Below is a small trained network, with its code and all its weights. Each question gives an input and a class and asks what happens when units are switched off, that is, made to give their printed mean instead of their output.

import numpy as np


def w(rows, s, z=0):
    codes = np.array(rows[::2]) - 128.0
    scale = np.full(codes.shape[1], s)
    scale[-1] = z or s
    return codes * scale


def f(y):
    return np.maximum(y, 0)


def log_softmax(a):
    a = a - a.max(-1, keepdims=True)
    return a - np.log(np.exp(a).sum(-1, keepdims=True))


def net(x, mask):
    res = np.array(x, float).reshape(1, 7) / 4 @ E
    y = f(res @ A[0][:, :-1].T + A[0][:, -1])
    res = res + np.where(mask, y, B[0][:, -1]) @ B[0][:, :-1]
    return log_softmax(res[-1] @ U[:, :-1].T + U[:, -1])


A, B = {}, {}
E = w([
[182,174,43,173,55,90,182,141],'x0',
[134,117,137,136,119,127,130,132],'x1',
[128,131,122,127,128,127,124,126],'x2',
[19,103,95,177,53,120,88,36],'x3',
[187,113,117,254,191,153,80,119],'x4',
[124,144,122,128,137,124,119,131],'x5',
[76,212,213,182,139,79,148,148],'x6',
],0.0083)
A[0] = w([
[110,128,146,78,162,131,75,119,101],'neuron 1',
[100,88,193,84,214,172,112,104,61],'neuron 2',
[82,138,140,38,66,125,153,154,15],'neuron 3',
[72,105,209,99,201,143,98,102,8],'neuron 4',
[227,183,181,59,225,151,200,254,78],'neuron 5',
[74,103,188,90,168,186,67,94,66],'neuron 6',
[182,53,53,81,108,168,99,97,150],'neuron 7',
[181,182,63,167,52,64,230,104,7],'neuron 8',
[49,155,137,155,73,144,97,49,1],'neuron 9',
[82,153,136,33,66,140,201,148,4],'neuron 10',
[77,232,223,215,145,23,169,147,118],'neuron 11',
[69,128,141,15,86,74,191,140,99],'neuron 12',
],0.0065,0.0023)
B[0] = w([
[110,132,115,135,144,88,145,152,160],'neuron 1',
[98,77,79,159,124,36,155,183,186],'neuron 2',
[181,170,151,228,187,159,90,166,180],'neuron 3',
[99,70,45,120,143,87,160,168,181],'neuron 4',
[158,121,50,123,13,106,2,62,255],'neuron 5',
[106,87,54,143,120,38,164,165,183],'neuron 6',
[78,129,168,68,158,216,149,203,198],'neuron 7',
[98,45,38,129,145,56,218,216,199],'neuron 8',
[136,135,38,84,52,144,30,79,181],'neuron 9',
[162,157,121,216,161,142,96,162,188],'neuron 10',
[47,62,158,27,125,242,140,205,229],'neuron 11',
[167,179,173,221,161,165,85,152,209],'neuron 12',
],0.0065,0.009)
U = w([
[133,139,131,120,121,126,112,136,254],'0',
[141,137,101,104,33,99,44,86,26],'1',
[123,108,97,140,144,23,194,172,35],'2',
[158,163,155,254,201,176,84,149,91],'3',
[111,122,158,35,136,233,154,163,61],'4',
[130,147,140,112,128,112,125,120,214],'5',
[134,147,141,108,132,120,132,107,226],'6',
[159,178,210,96,163,79,183,20,48],'7',
],0.0088,0.0058)

Each question gives the input, the list of numbers given to net, and the class t.
The units are the neurons (one row each of A and B). Each row of codes is followed by its name. A weight is (code - 128) times the scale printed after its matrix; where a second scale follows, it is the last column's (A, B and U).
mask holds one flag per neuron, in row order. A switched-off neuron (its flag False) gives its mean, the last column of its row in B, instead of its output. The means were averaged over made-up inputs and are rounded, as every weight is.
A unit's drop is (log p(t) with every unit on - log p(t) with that unit switched off) / (log p(t) with every unit on - log p(t) with every unit switched off).
The circuit of an input: a set's keep is (log p(t) with only the set's units on - log p(t) with every unit switched off) / (log p(t) with every unit on - log p(t) with every unit switched off). Starting from all 12 units, units are removed one at a time, each time the one whose removal leaves the highest keep (on an exact tie, the one counted first), for as long as the keep stays at least 0.8.
units of the circuit, in order: the units of the circuit, biggest drop first
k most important neurons: the k neurons with the biggest drops, biggest first
drop when u is switched off: that unit's drop, to one decimal
input [7,7,-5,-6,5,2,5], class 0: most important neuron	neuron 5
input [-8,5,-5,2,-2,7,-8], class 2: units of the circuit, in order	neuron 6; neuron 2
input [6,0,3,-7,-8,2,7], class 3: 2 most important neurons	neuron 12; neuron 10
input [-7,4,4,-6,3,-6,-2], class 2: units of the circuit, in order	neuron 2; neuron 6
input [-6,3,2,-5,-7,0,3], class 3: 3 most important neurons	neuron 12; neuron 3; neuron 10
input [-3,-4,3,0,2,-6,-7], class 4: 2 most important neurons	neuron 7; neuron 5
input [1,-6,-6,5,-3,1,-8], class 4: 2 most important neurons	neuron 7; neuron 5
input [-6,3,0,5,-2,-2,4], class 2: 2 most important neurons	neuron 6; neuron 5
input [-6,4,-2,3,-4,-5,5], class 2: units of the circuit, in order	neuron 6; neuron 4
input [-2,2,6,-7,-8,-5,-8], class 3: 4 most important neurons	neuron 12; neuron 3; neuron 10; neuron 11
input [8,5,-8,4,4,8,-4], class 2: 2 most important neurons	neuron 8; neuron 5
input [7,3,5,-7,-2,4,-7], class 1: 2 most important neurons	neuron 5; neuron 11
input [-8,-4,1,-8,0,-2,2], class 1: 2 most important neurons	neuron 5; neuron 8
input [7,3,-3,-2,5,4,0], class 2: units of the circuit, in order	neuron 8
input [-8,-1,-7,2,-7,-2,7], class 2: 3 most important neurons	neuron 6; neuron 4; neuron 2
input [-1,2,0,2,-2,-7,-7], class 4: 2 most important neurons	neuron 7; neuron 5
input [-4,-3,-5,4,-3,-1,7], class 4: 3 most important neurons	neuron 11; neuron 5; neuron 8
input [-7,2,-7,-6,5,-8,4], class 5: 2 most important neurons	neuron 5; neuron 8
input [6,0,7,-6,-8,2,-6], class 3: drop when neuron 11 is switched off	0.1
input [5,-3,2,1,-6,3,8], class 4: drop when neuron 3 is switched off	-0.1
input [5,3,-6,2,0,1,8], class 4: drop when neuron 11 is switched off	0.8
input [-7,-4,0,0,2,6,7], class 2: drop when neuron 4 is switched off	0.3
input [8,7,-2,-6,7,-6,6], class 2: most important neuron	neuron 8
